Here is a tiny trained network, its code and every weight. The questions are about switching its units off for an input and a target symbol, where a switched-off unit gives its printed mean instead of its output.

import numpy as np


def w(rows, s, z=0):
    codes = np.array(rows[::2]) - 128.0
    scale = np.full(codes.shape[1], s)
    scale[-1] = z or s
    return codes * scale


def f(y):
    return np.maximum(y, 0)


def softmax(a):
    e = np.exp(a - a.max(-1, keepdims=True))
    return e / e.sum(-1, keepdims=True)


def log_softmax(a):
    a = a - a.max(-1, keepdims=True)
    return a - np.log(np.exp(a).sum(-1, keepdims=True))


def net(x, mask):
    ids = ['αβδεζθλμξπστφψω'.index(c) for c in x.split()]
    T = len(ids)
    res = E[ids] + P[:T]
    u = 0
    for l in range(2):
        r = res
        for j in range(2):
            rows = slice(3 * j, 3 * j + 3)
            q, k, v = (r @ M[l][rows].T for M in (Q, K, V))
            z = softmax(np.where(np.tri(T) > 0, q @ k.T / 3**0.5, -1e9)) @ v
            o = O[l][rows]
            res = res + np.where(mask[u + j], z, o[:, -1]) @ o[:, :-1]
        u += 2
        y = f(res @ A[l][:, :-1].T + A[l][:, -1])
        res = res + np.where(mask[u : u + 4], y, B[l][:, -1]) @ B[l][:, :-1]
        u += 4
    return log_softmax(res[-1] @ U[:, :-1].T + U[:, -1])


Q, K, V, O, A, B = {}, {}, {}, {}, {}, {}
E = w([
[132,88,136],'α',
[139,114,111],'β',
[144,114,120],'δ',
[140,116,115],'ε',
[129,79,148],'ζ',
[154,79,223],'θ',
[151,120,135],'λ',
[149,184,31],'μ',
[162,132,152],'ξ',
[207,111,118],'π',
[111,137,32],'σ',
[187,157,153],'τ',
[118,151,21],'φ',
[177,97,251],'ψ',
[116,114,63],'ω',
],0.013)
P = w([
[107,145,160],'0',
[142,139,88],'1',
[143,116,86],'2',
[130,69,116],'3',
[107,189,196],'4',
[80,170,166],'5',
[4,103,143],'6',
],0.018)
Q[0] = w([
[161,116,122],'L0H0',
[90,231,231],'L0H0',
[102,137,93],'L0H0',
[249,147,145],'L0H1',
[68,250,147],'L0H1',
[207,126,137],'L0H1',
],0.012)
K[0] = w([
[95,116,152],'L0H0',
[196,92,91],'L0H0',
[112,164,99],'L0H0',
[104,217,152],'L0H1',
[249,126,82],'L0H1',
[104,172,145],'L0H1',
],0.015)
V[0] = w([
[191,103,97],'L0H0',
[129,110,95],'L0H0',
[99,118,102],'L0H0',
[252,162,162],'L0H1',
[78,33,147],'L0H1',
[82,171,123],'L0H1',
],0.014)
O[0] = w([
[65,109,139,210],'L0H0',
[103,150,144,221],'L0H0',
[128,161,146,204],'L0H0',
[55,142,113,89],'L0H1',
[162,250,94,5],'L0H1',
[114,92,88,106],'L0H1',
],0.012,0.0019)
A[0] = w([
[134,14,97,200],'L0N0',
[196,122,3,157],'L0N1',
[79,98,250,112],'L0N2',
[179,127,59,3],'L0N3',
],0.0063,0.0048)
B[0] = w([
[73,148,150,255],'L0N0',
[156,62,255,234],'L0N1',
[108,174,38,218],'L0N2',
[32,94,111,139],'L0N3',
],0.01,0.0051)
Q[1] = w([
[182,8,222],'L1H0',
[129,116,85],'L1H0',
[127,116,90],'L1H0',
[16,142,252],'L1H1',
[142,161,207],'L1H1',
[123,157,56],'L1H1',
],0.026)
K[1] = w([
[43,227,183],'L1H0',
[146,143,92],'L1H0',
[144,144,88],'L1H0',
[88,207,3],'L1H1',
[126,234,113],'L1H1',
[180,59,103],'L1H1',
],0.027)
V[1] = w([
[112,173,120],'L1H0',
[165,6,28],'L1H0',
[219,91,156],'L1H0',
[134,110,152],'L1H1',
[163,75,76],'L1H1',
[41,126,106],'L1H1',
],0.016)
O[1] = w([
[117,152,114,60],'L1H0',
[249,82,159,205],'L1H0',
[126,116,205,181],'L1H0',
[113,118,127,115],'L1H1',
[145,84,157,28],'L1H1',
[171,122,61,254],'L1H1',
],0.02,0.0092)
A[1] = w([
[5,119,158,196],'L1N0',
[190,206,101,90],'L1N1',
[161,137,105,123],'L1N2',
[7,107,207,2],'L1N3',
],0.013,0.0074)
B[1] = w([
[45,31,140,251],'L1N0',
[70,130,130,235],'L1N1',
[124,118,152,206],'L1N2',
[228,254,110,231],'L1N3',
],0.02,0.017)
U = w([
[128,155,139,170],'α',
[96,91,148,111],'β',
[87,74,140,111],'δ',
[92,85,148,205],'ε',
[128,164,129,43],'ζ',
[86,130,99,216],'θ',
[82,57,119,89],'λ',
[199,68,34,231],'μ',
[83,26,103,111],'ξ',
[124,117,21,136],'π',
[210,121,160,1],'σ',
[149,124,1,63],'τ',
[143,11,206,205],'φ',
[73,79,86,14],'ψ',
[183,152,163,109],'ω',
],0.009,0.0048)

Each question gives the input, a string of symbols that net reads in full, and the target symbol t.
The units are the heads (3 rows each of Q, K, V and O) and the neurons (one row each of A and B). Each row of codes is followed by its name. A weight is (code - 128) times the scale printed after its matrix; where a second scale follows, it is the last column's (O, A, B and U).
mask holds one flag per unit, layer by layer, with each layer's heads first. A switched-off unit (its flag False) gives its mean, the last column of its rows in O or B, instead of its output. The means were averaged over made-up inputs and are rounded, as every weight is.
A unit's drop is (log p(t) with every unit on - log p(t) with that unit switched off) / (log p(t) with every unit on - log p(t) with every unit switched off).
The circuit of an input: a set's keep is (log p(t) with only the set's units on - log p(t) with every unit switched off) / (log p(t) with every unit on - log p(t) with every unit switched off). Starting from all 12 units, units are removed one at a time, each time the one whose removal leaves the highest keep (on an exact tie, the one counted first), for as long as the keep stays at least 0.8.
circuit, biggest first: the units of the circuit, biggest drop first
most important unit: the unit with the biggest drop
k most important neurons: the k neurons with the biggest drops, biggest first
k most important neurons of layer l: the k neurons of layer l with the biggest drops, biggest first
which heads matter: for each layer, one digit per head in row order, 1 if its drop is at least 0.15 and else 0, layers parted by /
input μ μ ζ ω, target μ: most important unit -> L0H1
input ζ φ μ ξ, target ζ: which heads matter -> 11 / 11
input ξ φ μ θ α φ ω, target θ: circuit, biggest first -> [L0H1; L1N1; L1N0; L1N3]
input μ φ λ, target μ: which heads matter -> 01 / 10
input φ θ μ σ, target φ: circuit, biggest first -> [L0H1; L1H1]
input ξ ε φ, target ξ: which heads matter -> 01 / 10
input φ θ μ ε, target φ: circuit, biggest first -> [L0H1; L1H1]
input ξ α ω, target ξ: 2 most important neurons -> [L0N1; L1N3]
input π ζ φ α, target π: circuit, biggest first -> [L0H1; L1H0]
input ψ φ φ φ, target ψ: circuit, biggest first -> [L1N0; L0N1; L1N3; L1H0]
input θ φ φ λ τ, target φ: 3 most important neurons -> [L0N2; L1N3; L0N1]
input ε φ τ μ θ δ, target μ: circuit, biggest first -> [L1H0; L0N1; L1H1]
input φ θ λ μ μ φ φ, target μ: which heads matter -> 00 / 11
input λ φ ω μ ω, target φ: 2 most important neurons of layer 1 -> [L1N3; L1N2]
input μ ζ δ φ, target μ: circuit, biggest first -> [L0H1; L1H0]
input θ τ μ μ ε ω ε, target μ: most important unit -> L1N0
input ε φ μ θ μ τ, target μ: 2 most important neurons -> [L0N2; L0N1]
input ω θ δ, target ω: which heads matter -> 11 / 11
input φ φ ζ, target φ: circuit, biggest first -> [L0H1; L1H1]
input ξ ε μ, target ξ: circuit, biggest first -> [L0N1; L1H0; L1N0]
input ψ α α φ, target ψ: which heads matter -> 01 / 11
